Here is a tiny trained network, its code and every weight. The questions are about switching its units off for an input and a target symbol, where a switched-off unit gives its printed mean instead of its output.

import numpy as np


def w(rows, s, z=0):
    codes = np.array(rows[::2]) - 128.0
    scale = np.full(codes.shape[1], s)
    scale[-1] = z or s
    return codes * scale


def norm(h):
    return h / np.sqrt((h * h).mean(-1, keepdims=True) + 1e-5)


def f(y):
    return y / 2 * (1 + np.tanh(0.7978845608 * (y + 0.044715 * y**3)))


def softmax(a):
    e = np.exp(a - a.max(-1, keepdims=True))
    return e / e.sum(-1, keepdims=True)


def log_softmax(a):
    a = a - a.max(-1, keepdims=True)
    return a - np.log(np.exp(a).sum(-1, keepdims=True))


def net(x, mask):
    ids = ['αεζηθμξσψ'.index(c) for c in x.split()]
    T = len(ids)
    res = E[ids] + P[:T]
    q, k, v = (norm(res) @ M[0].T for M in (Q, K, V))
    z = softmax(np.where(np.tri(T) > 0, q @ k.T / 2**0.5, -1e9)) @ v
    res = res + np.where(mask[0], z, O[0][:, -1]) @ O[0][:, :-1]
    y = f(norm(res) @ A[0][:, :-1].T + A[0][:, -1])
    res = res + np.where(mask[1:13], y, B[0][:, -1]) @ B[0][:, :-1]
    return log_softmax(norm(res)[-1] @ U[:, :-1].T + U[:, -1])


Q, K, V, O, A, B = {}, {}, {}, {}, {}, {}
E = w([
[217,193,145,86],'α',
[116,95,160,104],'ε',
[147,200,26,180],'ζ',
[186,148,204,124],'η',
[151,68,55,48],'θ',
[156,132,130,111],'μ',
[110,162,120,136],'ξ',
[98,153,103,161],'σ',
[137,253,125,110],'ψ',
],0.023)
P = w([
[144,136,56,82],'0',
[125,146,68,142],'1',
[116,139,84,176],'2',
[110,150,103,221],'3',
[101,151,120,231],'4',
[106,169,129,241],'5',
[106,173,132,253],'6',
],0.0077)
Q[0] = w([
[96,99,78,39],'head 0',
[32,5,142,69],'head 0',
],0.014)
K[0] = w([
[189,96,2,85],'head 0',
[137,22,125,60],'head 0',
],0.0087)
V[0] = w([
[65,212,162,113],'head 0',
[1,93,168,101],'head 0',
],0.011)
O[0] = w([
[136,88,196,11,166],'head 0',
[103,188,65,156,2],'head 0',
],0.011,0.0063)
A[0] = w([
[184,69,113,80,129],'neuron 0',
[186,119,78,153,88],'neuron 1',
[145,86,9,147,152],'neuron 2',
[149,104,156,194,146],'neuron 3',
[130,99,119,52,93],'neuron 4',
[80,55,149,115,66],'neuron 5',
[59,128,136,202,152],'neuron 6',
[51,160,91,101,3],'neuron 7',
[113,182,145,98,130],'neuron 8',
[69,114,216,95,77],'neuron 9',
[150,116,151,83,181],'neuron 10',
[122,160,163,131,37],'neuron 11',
],0.014,0.004)
B[0] = w([
[38,140,88,172,253],'neuron 0',
[97,87,239,115,163],'neuron 1',
[94,183,223,134,224],'neuron 2',
[143,26,68,161,172],'neuron 3',
[117,140,178,155,180],'neuron 4',
[242,136,133,49,137],'neuron 5',
[255,131,53,169,201],'neuron 6',
[239,74,108,193,160],'neuron 7',
[79,65,55,147,159],'neuron 8',
[144,117,83,73,206],'neuron 9',
[133,116,59,201,238],'neuron 10',
[112,105,79,111,124],'neuron 11',
],0.0077,0.0063)
U = w([
[192,170,165,3,152],'α',
[123,126,81,227,137],'ε',
[196,216,241,141,2],'ζ',
[178,49,218,209,110],'η',
[77,141,242,135,22],'θ',
[44,4,115,103,173],'μ',
[125,147,147,4,185],'ξ',
[207,127,133,174,177],'σ',
[56,190,91,33,110],'ψ',
],0.008,0.0055)

Each question gives the input, a string of symbols that net reads in full, and the target symbol t.
The units are the heads (2 rows each of Q, K, V and O) and the neurons (one row each of A and B). Each row of codes is followed by its name. A weight is (code - 128) times the scale printed after its matrix; where a second scale follows, it is the last column's (O, A, B and U).
mask holds one flag per unit, heads first, then neurons. A switched-off unit (its flag False) gives its mean, the last column of its rows in O or B, instead of its output. The means were averaged over made-up inputs and are rounded, as every weight is.
A unit's drop is (log p(t) with every unit on - log p(t) with that unit switched off) / (log p(t) with every unit on - log p(t) with every unit switched off).
The circuit of an input: a set's keep is (log p(t) with only the set's units on - log p(t) with every unit switched off) / (log p(t) with every unit on - log p(t) with every unit switched off). Starting from the 12 units with the biggest drops (on a tie, the unit counted first), units are removed one at a time, each time the one whose removal leaves the highest keep (on an exact tie, the one counted first), for as long as the keep stays at least 0.8.
circuit, biggest first: the units of the circuit, biggest drop first
unit that matters most: the unit with the biggest drop
k most important neurons: the k neurons with the biggest drops, biggest first
drop of u: that unit's drop, to one decimal
input ε ε ξ, target μ: 2 most important neurons => [neuron 8; neuron 6]
input μ σ η σ μ ξ, target μ: circuit, biggest first => [neuron 8; head 0]
input ψ ζ σ, target α: circuit, biggest first => [head 0; neuron 5]
input μ ε σ, target σ: unit that matters most => neuron 6
input ε ε σ, target σ: 3 most important neurons => [neuron 6; neuron 7; neuron 0]
input μ μ ψ μ ξ, target ξ: circuit, biggest first => [head 0; neuron 9]
input μ μ σ μ σ ζ ψ, target ψ: 2 most important neurons => [neuron 8; neuron 6]
input μ ε ε μ ε, target ε: drop of head 0 => 1.4
input μ μ σ θ ε, target ε: drop of neuron 9 => 0.0
input σ σ η σ μ, target ε: drop of neuron 10 => 0.4
input ε α ε ζ μ σ μ, target μ: drop of neuron 0 => 0.1
